Below are the code and all the weights of a small trained network. Each question names an input and a class and asks about switching units off, where a switched-off unit gives its printed mean instead of its output.

import numpy as np


def w(rows, s, z=0):
    codes = np.array(rows[::2]) - 128.0
    scale = np.full(codes.shape[1], s)
    scale[-1] = z or s
    return codes * scale


def f(y):
    return np.maximum(y, 0)


def log_softmax(a):
    a = a - a.max(-1, keepdims=True)
    return a - np.log(np.exp(a).sum(-1, keepdims=True))


def net(x, mask):
    res = np.array(x, float).reshape(1, 5) / 4 @ E
    y = f(res @ A[0][:, :-1].T + A[0][:, -1])
    res = res + np.where(mask, y, B[0][:, -1]) @ B[0][:, :-1]
    return log_softmax(res[-1] @ U[:, :-1].T + U[:, -1])


A, B = {}, {}
E = w([
[199,247,71,148,187],'x0',
[129,128,130,125,127],'x1',
[50,224,225,122,73],'x2',
[177,103,174,254,89],'x3',
[91,120,215,141,227],'x4',
],0.012)
A[0] = w([
[167,197,87,139,107,137],'n1',
[78,75,143,116,126,64],'n2',
[146,174,141,153,203,156],'n3',
[118,139,86,14,170,136],'n4',
[80,74,137,159,110,67],'n5',
[97,100,165,157,196,64],'n6',
[169,67,181,183,82,69],'n7',
[160,196,77,151,177,145],'n8',
[77,154,169,164,196,90],'n9',
[118,126,95,130,37,100],'n10',
[154,94,84,153,173,6],'n11',
[193,61,116,182,162,34],'n12',
[159,158,116,246,133,21],'n13',
[101,77,112,124,95,139],'n14',
[126,153,109,191,138,112],'n15',
[112,217,188,133,98,139],'n16',
[180,53,82,93,235,136],'n17',
[98,73,179,134,186,35],'n18',
],0.013,0.0021)
B[0] = w([
[181,89,128,85,121,200],'n1',
[158,94,183,55,131,182],'n2',
[217,62,97,29,107,195],'n3',
[25,228,136,107,135,226],'n4',
[153,65,173,71,158,183],'n5',
[206,171,43,173,132,189],'n6',
[71,235,146,83,221,212],'n7',
[147,26,171,25,160,217],'n8',
[155,154,17,158,103,196],'n9',
[236,182,16,147,25,189],'n10',
[101,66,142,170,91,190],'n11',
[68,98,118,189,92,214],'n12',
[70,247,187,103,212,207],'n13',
[189,127,224,29,189,179],'n14',
[109,141,156,113,187,167],'n15',
[38,1,152,179,14,219],'n16',
[75,105,114,193,113,253],'n17',
[226,166,61,119,95,195],'n18',
],0.008,0.016)
U = w([
[191,92,178,34,181,34],'0',
[40,254,132,96,204,255],'1',
[62,67,126,207,86,78],'2',
[244,191,23,130,109,143],'3',
],0.012,0.0034)

Each question gives the input, the list of numbers given to net, and the class t.
The units are the neurons (one row each of A and B). Each row of codes is followed by its name. A weight is (code - 128) times the scale printed after its matrix; where a second scale follows, it is the last column's (A, B and U).
mask holds one flag per neuron, in row order. A switched-off neuron (its flag False) gives its mean, the last column of its row in B, instead of its output. The means were averaged over made-up inputs and are rounded, as every weight is.
A unit's drop is (log p(t) with every unit on - log p(t) with that unit switched off) / (log p(t) with every unit on - log p(t) with every unit switched off).
The circuit of an input: a set's keep is (log p(t) with only the set's units on - log p(t) with every unit switched off) / (log p(t) with every unit on - log p(t) with every unit switched off). Starting from the 12 units with the biggest drops (on a tie, the unit counted first), units are removed one at a time, each time the one whose removal leaves the highest keep (on an exact tie, the one counted first), for as long as the keep stays at least 0.8.
circuit, biggest first: the units of the circuit, biggest drop first
top k neurons: the k neurons with the biggest drops, biggest first
drop of u: that unit's drop, to one decimal
input [-2,0,5,-4,-1], class 2: circuit, biggest first => [n16]
input [7,1,-2,-7,7], class 0: top 2 neurons => [n3; n8]
input [3,-1,2,4,-1], class 1: top 2 neurons => [n13; n5]
input [-3,5,-2,1,-4], class 3: top 2 neurons => [n10; n8]
input [8,-8,-1,6,7], class 0: top 3 neurons => [n3; n8; n13]
input [-7,2,7,-3,0], class 0: top 3 neurons => [n2; n17; n14]
input [-2,-3,4,-6,-7], class 3: top 2 neurons => [n10; n13]
input [5,3,-8,6,-3], class 2: top 2 neurons => [n12; n11]
input [-5,-2,-4,-6,-2], class 1: top 2 neurons => [n4; n8]
input [-7,1,-4,8,3], class 1: top 2 neurons => [n7; n8]
input [-3,5,7,-6,-7], class 2: top 2 neurons => [n16; n7]
input [-2,-2,-4,-7,8], class 3: top 2 neurons => [n18; n6]
input [7,-3,7,7,8], class 3: top 3 neurons => [n9; n3; n6]
input [-4,0,0,6,-3], class 1: circuit, biggest first => [n7]
input [-5,7,-6,-2,8], class 3: top 3 neurons => [n18; n6; n16]
input [8,-3,-5,-8,-5], class 0: top 2 neurons => [n8; n1]
input [0,1,7,0,-6], class 2: drop of n18 => 0.1
input [8,2,-7,8,0], class 0: drop of n1 => 0.3
input [2,-3,-6,5,-3], class 2: drop of n12 => 0.8
input [4,-2,5,-3,4], class 2: drop of n16 => 0.7
input [-7,-7,5,0,6], class 0: circuit, biggest first => [n2]
